How the items are linked:
κ: j962->j364, j199->j844, j844->j768, j196->j533, j931->j109, j862->j760, j278->j305, j321->j586, j31->j671, j882->j688, j890->j862, j719->j730, j913->j445, j292->j719, j212->j739, j127->j321, j109->j423, j592->j340, j905->j513, j176->j278, j334->j652, j671->j334, j220->j486, j768->j858, j976->j994, j446->j875, j258->j763, j555->j188, j515->j348, j743->j555, j974->j199, j616->j247, j486->j83, j364->j220, j188->j209, j35->j913, j55->j93, j652->j878, j858->j974, j209->j609, j730->j616, j403->j460, j554->j515, j917->j618, j760->j50, j727->j592, j618->j727, j83->j962, j586->j446, j348->j541, j688->j212, j460->j176, j445->j797, j340->j917, j541->j411, j797->j542, j739->j370, j867->j258, j247->j292, j305->j403, j878->j31, j741->j905, j513->j196, j206->j890, j93->j867, j609->j743, j370->j882, j763->j55, j423->j976, j50->j206, j994->j931, j411->j554, j533->j741, j875->j127, j542->j35
θ: j962->j83, j199->j974, j844->j199, j196->j513, j931->j994, j862->j890, j278->j176, j321->j127, j31->j878, j882->j370, j890->j206, j719->j292, j913->j35, j292->j247, j212->j688, j127->j875, j109->j931, j592->j727, j905->j741, j176->j460, j334->j671, j671->j31, j220->j364, j768->j844, j976->j423, j446->j586, j258->j867, j555->j743, j515->j554, j743->j609, j974->j858, j616->j730, j486->j220, j364->j962, j188->j555, j35->j542, j55->j763, j652->j334, j858->j768, j209->j188, j730->j719, j403->j305, j554->j411, j917->j340, j760->j862, j727->j618, j618->j917, j83->j486, j586->j321, j348->j515, j688->j882, j460->j403, j445->j913, j340->j592, j541->j348, j797->j445, j739->j212, j867->j93, j247->j616, j305->j278, j878->j652, j741->j533, j513->j905, j206->j50, j93->j55, j609->j209, j370->j739, j763->j258, j423->j109, j50->j760, j994->j976, j411->j541, j533->j196, j875->j446, j542->j797
ε: j962->j890, j199->j592, j844->j340, j196->j93, j931->j196, j862->j446, j278->j247, j321->j305, j31->j688, j882->j768, j890->j586, j719->j962, j913->j878, j292->j83, j212->j974, j127->j278, j109->j533, j592->j542, j905->j763, j176->j616, j334->j739, j671->j212, j220->j760, j768->j917, j976->j905, j446->j460, j258->j555, j555->j348, j515->j109, j743->j515, j974->j727, j616->j220, j486->j50, j364->j862, j188->j541, j35->j652, j55->j209, j652->j370, j858->j618, j209->j411, j730->j364, j403->j719, j554->j931, j917->j913, j760->j875, j727->j797, j618->j445, j83->j206, j586->j403, j348->j423, j688->j858, j460->j730, j445->j31, j340->j35, j541->j976, j797->j671, j739->j199, j867->j743, j247->j486, j305->j292, j878->j882, j741->j258, j513->j55, j206->j321, j93->j609, j609->j554, j370->j844, j763->j188, j423->j741, j50->j127, j994->j513, j411->j994, j533->j867, j875->j176, j542->j334
ρ: j962->j719, j199->j739, j844->j370, j196->j931, j931->j554, j862->j364, j278->j127, j321->j206, j31->j445, j882->j878, j890->j962, j719->j403, j913->j917, j292->j305, j212->j671, j127->j50, j109->j515, j592->j199, j905->j976, j176->j875, j334->j542, j671->j797, j220->j616, j768->j882, j976->j541, j446->j862, j258->j741, j555->j258, j515->j743, j743->j867, j974->j212, j616->j176, j486->j247, j364->j730, j188->j763, j35->j340, j55->j513, j652->j35, j858->j688, j209->j55, j730->j460, j403->j586, j554->j609, j917->j768, j760->j220, j727->j974, j618->j858, j83->j292, j586->j890, j348->j555, j688->j31, j460->j446, j445->j618, j340->j844, j541->j188, j797->j727, j739->j334, j867->j533, j247->j278, j305->j321, j878->j913, j741->j423, j513->j994, j206->j83, j93->j196, j609->j93, j370->j652, j763->j905, j423->j348, j50->j486, j994->j411, j411->j209, j533->j109, j875->j760, j542->j592
ζ: j962->j913, j199->j743, j844->j555, j196->j760, j931->j220, j862->j31, j278->j199, j321->j370, j31->j513, j882->j763, j890->j878, j719->j917, j913->j976, j292->j340, j212->j93, j127->j739, j109->j486, j592->j515, j905->j890, j176->j974, j334->j533, j671->j196, j220->j797, j768->j188, j976->j962, j446->j688, j258->j321, j555->j305, j515->j247, j743->j278, j974->j609, j616->j727, j486->j542, j364->j445, j188->j403, j35->j423, j55->j446, j652->j741, j858->j209, j209->j460, j730->j618, j403->j768, j554->j616, j917->j541, j760->j671, j727->j554, j618->j411, j83->j35, j586->j882, j348->j292, j688->j55, j460->j858, j445->j994, j340->j348, j541->j719, j797->j931, j739->j867, j867->j127, j247->j592, j305->j844, j878->j905, j741->j206, j513->j862, j206->j652, j93->j875, j609->j176, j370->j258, j763->j586, j423->j83, j50->j334, j994->j364, j411->j730, j533->j50, j875->j212, j542->j109
γ: j962->j976, j199->j278, j844->j305, j196->j671, j931->j797, j862->j513, j278->j743, j321->j258, j31->j862, j882->j586, j890->j905, j719->j541, j913->j962, j292->j348, j212->j875, j127->j867, j109->j542, j592->j247, j905->j878, j176->j609, j334->j50, j671->j760, j220->j931, j768->j403, j976->j913, j446->j55, j258->j370, j555->j844, j515->j592, j743->j199, j974->j176, j616->j554, j486->j109, j364->j994, j188->j768, j35->j83, j55->j688, j652->j206, j858->j460, j209->j858, j730->j411, j403->j188, j554->j727, j917->j719, j760->j196, j727->j616, j618->j730, j83->j423, j586->j763, j348->j340, j688->j446, j460->j209, j445->j364, j340->j292, j541->j917, j797->j220, j739->j127, j867->j739, j247->j515, j305->j555, j878->j890, j741->j652, j513->j31, j206->j741, j93->j212, j609->j974, j370->j321, j763->j882, j423->j35, j50->j533, j994->j445, j411->j618, j533->j334, j875->j93, j542->j486

The rows follow the links: the fewer symbols apart two items are, the more alike their rows tend to be.

Each row is also shifted at random along 6 hidden directions that mean nothing.

Some items, each with a row of numbers:
j340 [ -1  -7  10  10  13   7   0  -1   7  27  -7 -17 -14 -10 -10   3  15  -7  -4  -3   7  -7  -1   8 -18  -7  10   2   3  -5  -1   5  17  15  11  17  14   4  -1  -8   7   3  11  10  -7  -4   4  -9  15]
j247 [ 23 -11   1   6   7  -5  -2   5  10   8  -3  -8  -2  -9  -6  -6  -5   4   3  11  12   3   7   3   3 -12  12  -8  -2 -15 -14  12 -10   7 -10  12  14  -4  -8   1  -5  -1  -2   1  -2  -5  13 -14   0]
j127 [ -6   2   1 -11 -23  -2   1   7  -8 -13  -1  11   9   7  -4  -4  -4   9   4   8 -10   3   6   3   2  -3  -1   7  13   0  -6  -2 -13 -16 -13 -16  -9  -9  -8   6  -7  -6 -12  -8  14   4   0   6 -19]
j83 [-15  13   4   6  12  -7 -16   4 -10 -12  -1  -6   6  -1  12  -4  -9  -2  -7  16   9  -2   6 -17   4   6 -27 -12 -10  -2  -9  13  -7 -11  10  12  -7  12  -7  12 -18  -2   2   4  18   1 -11   6  14]
j913 [-12   3  -1   3   3  15   6  -7 -14   5  -6   5  -4  -1 -21  -3  14 -16 -26 -16 -21 -21  -8  -6  -7  -5 -16   7   3   7  16  -1  14   6   7  26  -4  22  -1  -7  -4  14   7   6  -6  -8 -21   5  18]
j671 [  8   1   1   6  10 -15  11 -10   1  -3  11 -11   6  -4   5 -11   0 -23   3  -3   5  10  -5 -14   4  16 -19   7  -8  -2   2  -5  14   2   8   1  -4  12   6  -6 -14  -2  18  -3   3   2 -11  -3   1]
j890 [-36  14   2  13  13   1 -30  11   9  11   0 -14  -9  15  10 -14 -24  -2   8  12  -8   1   3  14   7 -10  -9 -22  -6  -6 -12   8 -15   9  10   6   9  10   1  11   7  17 -15   2   1   4  -9  -2   1]
j31 [  8   7   3   0   8  14  18 -25 -11  12   5  -7  -5   2   3  -8   6 -20 -13 -11 -15   1  -6 -14  -8  22 -21  11 -10  -1   5  -9  25  11  21   1 -11  16  12   6   7  12  23   8  -2  -6 -21  -6   8]
j875 [-10   9  -2  -6  -2  10   7 -10   7  20   7   1  -7  10  24 -11 -11   2   4  13   0   9   7  12  -8  17   6  17  -2  -6 -18   3   4  -7  12 -18 -12 -19   3  29  17   7   8  12   4  -5   1  -1 -17]
j760 [-27   4  -9   4   2 -16 -12   7   9  -7   6  -3   8   4  13 -13 -23  -3   9   9   3  10  10   2  15  -3  -4  -8  -5  -6 -13   3 -15  -5   0   3   6   3   1   9  -2   2 -13  -1   0   5 -11  -8 -14]
j364 [ 42   6 -10   1  -1  -2   6  -1  -8  -7   5  11  14   3 -13   6 -13  12   0  -1  10   3   5   2  13  -8   8   4   2   7  -3  -1  -8   1  -4   6   7  -6   1 -11  -3  -1  -8   4 -10   3   8  -5  -4]
j727 [  6  -3   7  -8 -22  11  24 -22 -20  -6   8  14   8  -6  -5   0  19  -1 -17 -10 -11  -2   4 -19  -1  14  -7  21   2  14   6  -1  14  -7  -4  -3 -21  -8   1  14  -6 -17  10   3  -3  -8  -2  -5  -2]
j867 [ 31  -5  -5  -6  -2   9  10   8   8   5   0  -3 -14 -15 -12 -12  15 -10  -1  -5 -11  -6  -5  10 -13 -10   4   4   5 -23   4 -10   3   7  -3  -2  11   6   0 -22   8  11   7  -2  -2  -8  -1  -4  -7]
j403 [ 10   1   1   5  10   5 -12   0   5  11 -14  -6 -16  10   0   1  -8  -1  -7  -8 -13 -14  -3   9  -9  -6  -2  -8   3  -8   1   5   2   8   0  15   8   9  -5  -1  17  17  -2   1   0  -5  -8  -3   1]
j976 [-15   8  -9   5 -20  16 -10  15   6   5  -4  10   3  -3   1  10   0  16  -2   4 -13 -11  -2  22   4 -16  12 -13   5   1  -9  -2 -11   0   0  -4   3 -11   2   4  13   1 -14   7 -13  12  11  -3   2]
j93 [ -4   6   1 -18   3  29  38 -31 -12  18  -6  -5 -23  -3  13   2  31  -4 -12 -17 -11 -10 -11 -10 -28  32   4  37   6 -17  20 -11  24  10  18  -8 -20  -8  14   7  28  17  40  17   6 -23   6  11  -1]
j305 [-33   5  10  -9  11  13  14 -10 -13   5 -24  -9 -22   5  -2   3   5  -3 -23 -12 -15 -21   0  -7 -24  14 -13   2   6 -13  21   9   5   3   5  19  -8  12 -11  -2   4  16  10  13  20 -14 -14  12   6]
j220 [ 31   2 -13  -1 -21   2  11  -7 -15 -11   9  18   7  -7 -10 -17  -4  -8 -13   5 -22  -9  12  -8  10  -4 -14  13  -1   1  -7  -3 -11  -7 -10   6  -8   7   1  15  -7   2   1   9  -4 -13 -19  -6 -10]
j334 [ 34  -8   5   4 -21  -2  21  -2 -11  -3   5   1   8 -11  -8  -1   5 -12  -9  -1 -11   4  -6  -4   1  -1  -2  11   3  -2  -4 -10  11   2  -4  -5  -1   3  -2  -9 -11 -11   2   1  -1  10  -1 -12  -8]
j917 [ 10  -7   7   2  -8  -1  -5  -3  -5 -10   2   8  12  -1 -21   5   5   4  -5  -3   2  -8  -4  -4   4 -10   2  -2  -1  18   5   3   8  -5  -2   4  -1   3  -7  -2 -10  -6 -10  -7 -14   6  -5  -5   8]
j188 [ 11 -10  -2 -14 -28   6  -6   7  -5 -15  -7  21  -1   3 -16  19   5  20   2 -13 -24 -11  -3  11  -8 -17  19  -6  13  13  13 -13 -18  -8 -15  -9  -3  -5 -10  -8  10  -6 -23  -8 -10   3  10   2  -5]

From each start, follow one symbol. Which item do you reach?
Answer with the item's name.
---
[ 20   8  -7  -8  -6   1   4   3   0  -4   8   6   5  -5   6   4  -6   3   5  -4   1   5  -7   0   8   3   2  -1  -6   8   0 -15   3   0  10 -14   1  -4  17   0   5   1  -2  -4  -9   0   6  -4   0]
ε -> j55
---
[-45  13  13 -13  -1  14   6  -5 -20 -14 -13   6  -8  16   3  -5   2  -1 -14  -1 -20 -12   3  -8 -10  13 -22   5   6  -7   8   2  -3 -11  10   1 -22   2  -7  10   0  15  -2   1  23  -8 -22  17   0]
γ -> j258
---
[ -6   1   1  26  15 -17 -34  29  26  12  11 -15  11   4   8   4 -14   1  17  26  22  17   7  13  10 -14   5 -27 -12  -3 -26  10  -6   4   7   2  16   6  -1   4 -12 -11  -5  -5  -4  29  13 -13   8]
γ -> j83
---
[-28   2  -4   4  -3  -3  -7  20 -10  -9  -4   4   5 -13  -3  13   4   7   1   6   3 -10  -4   3   0 -13   1 -13   1  -2   2  -2 -11  -2  -3   5   3   0  -5 -12  -8  -5  -4   0  -1   7   6   5  11]
κ -> j976
---
[-32  -6   5  -7 -13  -3  -3   2  -2  -3 -12   1  -3   9 -16  10   6   0 -13 -15  -6 -11   0   6  -8  -6  -3  -2  15   7  14  -3   3  -4  -8   0   0   8 -14  -6  -6  -9  -7  -1  10   4  -5  10   3]
θ -> j199
---
[ 12   6  -6  -2  10   7  -4  -2  12  11   1  -8 -17   1   7  -9   2  -3  10  -5  -2   5 -10  10  -8   3   7   2  -2  -8   3  -3   9   8  14  -5   8  -2  12  -6  21  17  12  -8  -8  -7   5   2  -2]
γ -> j688
---
[  0 -10   0   5 -12  12  15  -3   2  18  -4   4 -10 -12 -20   0  17  -6 -12 -10 -14 -15  -2   7 -17 -11  13  15  11  -5  -2  -3  14  12 -16   5   7   0  -6  -4  11   1   7   9 -14  -6   3 -12   0]
ρ -> j199
---
[ -2   2  -1  -3   3  -1 -11  -7   2  -9  -1   5  -3  19   1 -10 -16   2  -3  -4 -13   1   6  -1   1   5 -13   1   0   3   7   7 -11  -3  -5   8  -4   5  -3  14   2   8  -5  -2   4  -8 -19   5  -8]
κ -> j176
---
[ 44   1   4   2  25   1 -11  -1   7  -1  -5 -18 -17  -3   6 -20   9 -21   5  -2  -2  -4 -10  -4  -5  -1 -23  -5  -8 -17   8   2   9  16  22  11   5  22   8  -6   1  24  19 -11   6 -12 -23   7  20]
γ -> j882
---
[ 25   0  -1   9   5  -9 -11  15   4  -4   0  -7   6  -5   3   4 -11   3  12  -1  12   2  -7   3  10 -11   6 -20  -8   2   1  -4  -6   6   7  -4   7   5   8 -18   0   0 -10  -7 -11   9   6  -2   6]
ρ -> j976
---
[-35  -4  11  -5   8   5   0   3  -5  -9 -17   0 -10  -8 -14  11  12   7  -4  -8   6 -20  -7  -4 -11  -8   2  -8   1  -5  16   3  -2   6  -6  12   5   0  -6 -16  -2   1   3  -2  -2  -7   9   8  14]
γ -> j340
---
[ 17  -4   6   5   1 -15  22  -1 -12 -14   5   3  14 -10 -14   2  12  -8  -8   3  20   4   0 -22  12   2  -6   5   3   5   7   2  13  -2  -3   7  -1   6   1 -17 -29 -15  10   0   7   6   2   1  11]
κ -> j35
---
[ 17   6  -6   9   7  -2 -11  11   3   2  -3   2   6   3  -3   2 -13   9   2   7  11  -5   1   4  10 -17  10 -11  -7   6  -9   6  -6   1  -4  10  17  -1  -4  -7   0  -1 -12   1  -6   7   4  -6   5]
θ -> j83
---
[-23  -2   2  -4   3   8 -14  -2   4  -4  -1   0  -5  -2   4   1   9   5   2   0  -5 -14  -4  -6  -1   0  -8 -11  -8   2   8   4   0  -1   7   4  -8  -1   3  20   3   7   2  -3  -5  -5  -4   5  17]
κ -> j411
---
[-54  -1   3  12   9   5 -20   9  17  23  -9 -11 -13   6   5   0  -9  13   1  13   7  -9  12  17  -5 -13   8 -12  -2 -10 -14  17 -12   2  -5  10  19  -5 -12  14  11   5 -10   2  -3  -2  13  -7   1]
γ -> j348
---
[ 16  -6   3  -3  -8   1  -5  15 -10 -12 -10   2 -12  -6 -16  -8   9  -7  -1 -11 -17 -11  -9   6 -10 -24  -8 -10   9 -13  10  -6 -10   4  -6   5   3  13  -8 -24  -2   9  -3 -19   4  -6  -7   8  -5]
ε -> j555
---
[-14 -10   3   0 -13  17   1  -2  18  39  -8 -10 -20   1  -3   2  10  -1  -6  -1 -16  -5   7  20 -24   4  17   9   4  -8  -7  -2  13  10  -6  -4   9  -7   1  16  24  -1  12  11  -3  -5  12 -12  -7]
θ -> j974
---
[-10   2 -11  -8 -12  -3   3   1 -19 -28  13  22  24   0 -10   5  -1  11  -2  -2 -10  -6  -5 -14  17  -1 -12   0   0  18  12  -4  -8 -14  -3   0 -16   2   4   6 -13  -5  -9   0  -3   0 -16   6   1]
ζ -> j364
---
[ 46  -9  -5 -10   4   0   3  -8  -5 -20   8   9   3 -16 -13  -6   5  -1   1 -12  -1  -6  -6 -20   7  -6  -9   2  -3   7  14   0  -9   2  -4   3  -3   6   5  -6  -7   5  -1 -12  -8 -13  -9   2   8]
ζ -> j730
